Here is a tiny trained network, its code and every weight. The questions are about switching its units off for an input and a target symbol, where a switched-off unit gives its printed mean instead of its output.

import numpy as np


def w(rows, s, z=0):
    codes = np.array(rows[::2]) - 128.0
    scale = np.full(codes.shape[1], s)
    scale[-1] = z or s
    return codes * scale


def f(y):
    return y / 2 * (1 + np.tanh(0.7978845608 * (y + 0.044715 * y**3)))


def softmax(a):
    e = np.exp(a - a.max(-1, keepdims=True))
    return e / e.sum(-1, keepdims=True)


def log_softmax(a):
    a = a - a.max(-1, keepdims=True)
    return a - np.log(np.exp(a).sum(-1, keepdims=True))


def net(x, mask):
    ids = ['αβγδζθλμξπσψω'.index(c) for c in x.split()]
    T = len(ids)
    res = E[ids] + P[:T]
    r = res
    for j in range(3):
        rows = slice(4 * j, 4 * j + 4)
        q, k, v = (r @ M[0][rows].T for M in (Q, K, V))
        z = softmax(np.where(np.tri(T) > 0, q @ k.T / 4**0.5, -1e9)) @ v
        o = O[0][rows]
        res = res + np.where(mask[j], z, o[:, -1]) @ o[:, :-1]
    y = f(res @ A[0][:, :-1].T + A[0][:, -1])
    res = res + np.where(mask[3:19], y, B[0][:, -1]) @ B[0][:, :-1]
    return log_softmax(res[-1] @ U[:, :-1].T + U[:, -1])


Q, K, V, O, A, B = {}, {}, {}, {}, {}, {}
E = w([
[140,159,183,128],'α',
[201,108,211,15],'β',
[124,127,92,96],'γ',
[215,165,75,136],'δ',
[129,142,79,106],'ζ',
[52,152,27,167],'θ',
[177,114,95,165],'λ',
[190,38,131,177],'μ',
[28,119,178,226],'ξ',
[137,233,175,188],'π',
[126,125,92,99],'σ',
[204,246,133,197],'ψ',
[112,75,218,158],'ω',
],0.011)
P = w([
[152,109,152,98],'0',
[181,107,178,184],'1',
[180,101,166,207],'2',
[172,96,154,228],'3',
[171,97,144,245],'4',
[171,96,129,255],'5',
],0.0041)
Q[0] = w([
[199,80,202,234],'head 0',
[238,66,83,227],'head 0',
[78,109,59,8],'head 0',
[161,189,156,207],'head 0',
[150,98,95,54],'head 1',
[167,90,159,208],'head 1',
[111,151,95,38],'head 1',
[99,122,146,107],'head 1',
[22,108,64,108],'head 2',
[212,127,193,139],'head 2',
[91,119,85,127],'head 2',
[188,120,176,135],'head 2',
],0.011)
K[0] = w([
[35,85,104,241],'head 0',
[104,92,37,186],'head 0',
[193,110,150,20],'head 0',
[68,205,108,234],'head 0',
[22,91,68,154],'head 1',
[151,118,198,67],'head 1',
[79,128,53,177],'head 1',
[135,105,115,141],'head 1',
[209,112,168,75],'head 2',
[5,147,73,210],'head 2',
[155,105,134,116],'head 2',
[54,144,100,186],'head 2',
],0.012)
V[0] = w([
[27,151,172,138],'head 0',
[102,50,254,129],'head 0',
[47,183,89,134],'head 0',
[185,160,30,123],'head 0',
[170,119,153,80],'head 1',
[179,125,179,57],'head 1',
[139,117,127,64],'head 1',
[69,134,99,139],'head 1',
[151,115,154,102],'head 2',
[106,154,158,150],'head 2',
[161,98,181,103],'head 2',
[53,142,96,165],'head 2',
],0.0096)
O[0] = w([
[54,144,81,234,148],'head 0',
[51,121,31,73,252],'head 0',
[111,139,137,254,73],'head 0',
[232,118,224,118,46],'head 0',
[197,126,76,181,167],'head 1',
[205,115,74,197,168],'head 1',
[183,140,135,174,92],'head 1',
[91,132,194,136,28],'head 1',
[129,133,147,60,121],'head 2',
[98,117,97,140,146],'head 2',
[115,141,147,58,150],'head 2',
[109,141,88,225,119],'head 2',
],0.0073,0.004)
A[0] = w([
[100,188,218,72,232],'neuron 0',
[98,3,166,64,174],'neuron 1',
[163,121,159,73,100],'neuron 2',
[126,191,145,59,170],'neuron 3',
[240,69,89,133,163],'neuron 4',
[139,96,53,138,140],'neuron 5',
[123,224,255,217,159],'neuron 6',
[115,246,211,67,213],'neuron 7',
[175,76,136,103,130],'neuron 8',
[86,94,32,145,124],'neuron 9',
[202,189,82,60,139],'neuron 10',
[145,38,206,91,127],'neuron 11',
[24,117,168,168,2],'neuron 12',
[187,177,110,91,140],'neuron 13',
[138,238,134,182,128],'neuron 14',
[103,124,160,43,191],'neuron 15',
],0.0073,0.0077)
B[0] = w([
[71,155,221,51,171],'neuron 0',
[49,65,118,120,200],'neuron 1',
[138,132,92,134,163],'neuron 2',
[100,174,138,76,159],'neuron 3',
[197,92,101,144,253],'neuron 4',
[112,166,170,139,201],'neuron 5',
[104,74,188,191,176],'neuron 6',
[142,219,254,70,165],'neuron 7',
[145,108,100,128,179],'neuron 8',
[123,177,122,140,241],'neuron 9',
[156,194,64,192,202],'neuron 10',
[127,76,66,83,177],'neuron 11',
[214,173,104,131,159],'neuron 12',
[162,176,75,167,173],'neuron 13',
[131,46,151,126,164],'neuron 14',
[75,126,144,67,184],'neuron 15',
],0.0079)
U = w([
[199,137,73,169,1],'α',
[206,246,83,107,14],'β',
[136,134,145,128,58],'γ',
[142,47,188,171,173],'δ',
[180,188,214,144,186],'ζ',
[70,98,236,137,139],'θ',
[164,131,135,117,154],'λ',
[87,231,164,42,215],'μ',
[2,76,179,88,106],'ξ',
[120,2,76,90,126],'π',
[139,137,136,126,47],'σ',
[122,133,152,111,117],'ψ',
[70,189,53,183,208],'ω',
],0.0063,0.0032)

Each question gives the input, a string of symbols that net reads in full, and the target symbol t.
The units are the heads (4 rows each of Q, K, V and O) and the neurons (one row each of A and B). Each row of codes is followed by its name. A weight is (code - 128) times the scale printed after its matrix; where a second scale follows, it is the last column's (O, A, B and U).
mask holds one flag per unit, heads first, then neurons. A switched-off unit (its flag False) gives its mean, the last column of its rows in O or B, instead of its output. The means were averaged over made-up inputs and are rounded, as every weight is.
A unit's drop is (log p(t) with every unit on - log p(t) with that unit switched off) / (log p(t) with every unit on - log p(t) with every unit switched off).
The circuit of an input: a set's keep is (log p(t) with only the set's units on - log p(t) with every unit switched off) / (log p(t) with every unit on - log p(t) with every unit switched off). Starting from the 12 units with the biggest drops (on a tie, the unit counted first), units are removed one at a time, each time the one whose removal leaves the highest keep (on an exact tie, the one counted first), for as long as the keep stays at least 0.8.
units of the circuit, in order: the units of the circuit, biggest drop first
unit that matters most: the unit with the biggest drop
k most important neurons: the k neurons with the biggest drops, biggest first
which heads matter: for each layer, one digit per head in row order, 1 if its drop is at least 0.15 and else 0, layers parted by /
drop of u: that unit's drop, to one decimal
input μ ψ μ μ β, target μ: units of the circuit, in order	[head 0; neuron 7; neuron 0]
input μ σ μ π μ α, target μ: which heads matter	110
input β δ ω ζ μ ψ, target α: most important neuron	[neuron 4]
input β δ ψ μ μ, target α: units of the circuit, in order	[head 1; neuron 4]
input α μ ω ξ λ, target ω: which heads matter	100
input ξ ψ ξ ξ β, target ξ: which heads matter	010
input μ μ μ θ μ δ, target δ: units of the circuit, in order	[head 0; neuron 6; head 2; neuron 14]
input μ ζ μ μ μ, target π: which heads matter	100
input μ λ γ, target μ: which heads matter	111
input β π ζ π, target α: which heads matter	010
input μ μ σ δ π, target θ: which heads matter	100
input μ δ σ, target μ: which heads matter	101
input ξ μ ξ π, target ω: which heads matter	101
input β ω α δ, target α: which heads matter	010
input μ μ ξ σ, target μ: unit that matters most	head 1
input μ μ μ μ ω, target ξ: which heads matter	100
input μ μ ψ, target ζ: 2 most important neurons	[neuron 7; neuron 6]
input μ μ λ α, target μ: 2 most important neurons	[neuron 7; neuron 0]
input ω μ ω μ δ, target β: 2 most important neurons	[neuron 10; neuron 13]
input μ ξ δ, target ω: units of the circuit, in order	[head 0]
input θ β μ λ, target α: drop of head 1	1.2
